Below are the code and all the weights of a small trained network. Each question names an input and a target symbol and asks about switching units off, where a switched-off unit gives its printed mean instead of its output.

import numpy as np


def w(rows, s, z=0):
    codes = np.array(rows[::2]) - 128.0
    scale = np.full(codes.shape[1], s)
    scale[-1] = z or s
    return codes * scale


def norm(h):
    return h / np.sqrt((h * h).mean(-1, keepdims=True) + 1e-5)


def f(y):
    return np.maximum(y, 0)


def softmax(a):
    e = np.exp(a - a.max(-1, keepdims=True))
    return e / e.sum(-1, keepdims=True)


def log_softmax(a):
    a = a - a.max(-1, keepdims=True)
    return a - np.log(np.exp(a).sum(-1, keepdims=True))


def net(x, mask):
    ids = ['βδπσφω'.index(c) for c in x.split()]
    T = len(ids)
    res = E[ids] + P[:T]
    r = norm(res)
    for j in range(2):
        rows = slice(2 * j, 2 * j + 2)
        q, k, v = (r @ M[0][rows].T for M in (Q, K, V))
        z = softmax(np.where(np.tri(T) > 0, q @ k.T / 2**0.5, -1e9)) @ v
        o = O[0][rows]
        res = res + np.where(mask[j], z, o[:, -1]) @ o[:, :-1]
    y = f(norm(res) @ A[0][:, :-1].T + A[0][:, -1])
    res = res + np.where(mask[2:6], y, B[0][:, -1]) @ B[0][:, :-1]
    return log_softmax(norm(res)[-1] @ U[:, :-1].T + U[:, -1])


Q, K, V, O, A, B = {}, {}, {}, {}, {}, {}
E = w([
[6,72,89,104,141,214,90,147],'β',
[55,194,193,146,62,61,84,77],'δ',
[139,80,135,104,68,120,163,105],'π',
[101,147,118,138,181,156,172,114],'σ',
[109,101,206,109,72,156,182,119],'φ',
[124,112,100,95,110,116,136,171],'ω',
],0.019)
P = w([
[108,176,134,2,191,216,165,67],'0',
[74,155,113,75,196,128,212,92],'1',
[80,154,89,128,167,112,199,108],'2',
[99,155,78,164,149,98,176,122],'3',
[109,125,88,204,145,71,169,152],'4',
[126,139,62,245,105,81,145,151],'5',
],0.0086)
Q[0] = w([
[74,48,196,229,88,86,187,90],'H1',
[11,103,62,139,99,109,207,186],'H1',
[129,138,70,88,172,155,97,194],'H2',
[97,126,108,108,98,106,117,174],'H2',
],0.011)
K[0] = w([
[59,151,160,217,150,144,78,140],'H1',
[104,142,60,254,151,110,147,190],'H1',
[140,127,95,34,104,124,176,200],'H2',
[106,64,93,121,75,127,76,169],'H2',
],0.01)
V[0] = w([
[149,148,139,165,80,19,204,87],'H1',
[109,130,67,143,147,152,150,125],'H1',
[104,1,135,115,46,107,80,134],'H2',
[64,185,120,178,113,103,56,162],'H2',
],0.0073)
O[0] = w([
[184,187,173,163,33,110,97,51,1],'H1',
[111,59,149,125,154,170,38,165,253],'H1',
[75,140,99,51,221,188,190,98,105],'H2',
[2,150,191,109,195,105,153,99,107],'H2',
],0.008,0.0058)
A[0] = w([
[55,152,148,31,170,123,151,17,252],'N1',
[154,49,204,99,68,84,90,121,23],'N2',
[25,71,74,99,235,244,140,139,88],'N3',
[71,107,47,136,255,244,129,213,236],'N4',
],0.0096,0.0028)
B[0] = w([
[82,180,115,240,119,57,101,140,159],'N1',
[89,63,194,108,236,108,109,148,132],'N2',
[95,102,94,97,206,255,122,149,239],'N3',
[9,157,98,98,156,104,161,125,255],'N4',
],0.011,0.026)
U = w([
[107,155,151,66,255,218,112,44,157],'β',
[82,155,68,223,72,2,133,140,117],'δ',
[223,81,47,206,22,171,52,187,255],'π',
[135,8,220,118,103,125,7,141,126],'σ',
[127,147,217,187,61,218,193,151,40],'φ',
[153,136,151,142,117,154,63,124,76],'ω',
],0.0069,0.0055)

Each question gives the input, a string of symbols that net reads in full, and the target symbol t.
The units are the heads (2 rows each of Q, K, V and O) and the neurons (one row each of A and B). Each row of codes is followed by its name. A weight is (code - 128) times the scale printed after its matrix; where a second scale follows, it is the last column's (O, A, B and U).
mask holds one flag per unit, heads first, then neurons. A switched-off unit (its flag False) gives its mean, the last column of its rows in O or B, instead of its output. The means were averaged over made-up inputs and are rounded, as every weight is.
A unit's drop is (log p(t) with every unit on - log p(t) with that unit switched off) / (log p(t) with every unit on - log p(t) with every unit switched off).
The circuit of an input: a set's keep is (log p(t) with only the set's units on - log p(t) with every unit switched off) / (log p(t) with every unit on - log p(t) with every unit switched off). Starting from all 6 units, units are removed one at a time, each time the one whose removal leaves the highest keep (on an exact tie, the one counted first), for as long as the keep stays at least 0.8.
units of the circuit, in order: the units of the circuit, biggest drop first
k most important neurons: the k neurons with the biggest drops, biggest first
heads that matter: for each layer, one digit per head in row order, 1 if its drop is at least 0.15 and else 0, layers parted by /
drop when u is switched off: that unit's drop, to one decimal
input δ σ π, target σ: units of the circuit, in order => N2; N4; N3; H1
input φ ω σ φ, target σ: heads that matter => 00
input β β ω β ω, target δ: units of the circuit, in order => N3; H1
input π φ π π, target π: units of the circuit, in order => N4; H2; H1
input δ π π, target δ: heads that matter => 10
input ω β φ δ φ, target δ: heads that matter => 11
input π π ω π ω φ, target φ: heads that matter => 11
input β σ π ω π, target σ: heads that matter => 10
input ω ω φ ω, target π: units of the circuit, in order => N4; H1; N3; N1
input ω δ π ω π π, target δ: units of the circuit, in order => N3
input σ φ σ, target δ: 2 most important neurons => N3; N4
input ω β σ β π σ, target δ: drop when H2 is switched off => 0.9
input σ σ φ, target σ: drop when N2 is switched off => 0.4
input φ δ φ, target δ: drop when H2 is switched off => 0.1
input ω π π, target π: drop when N4 is switched off => 1.0
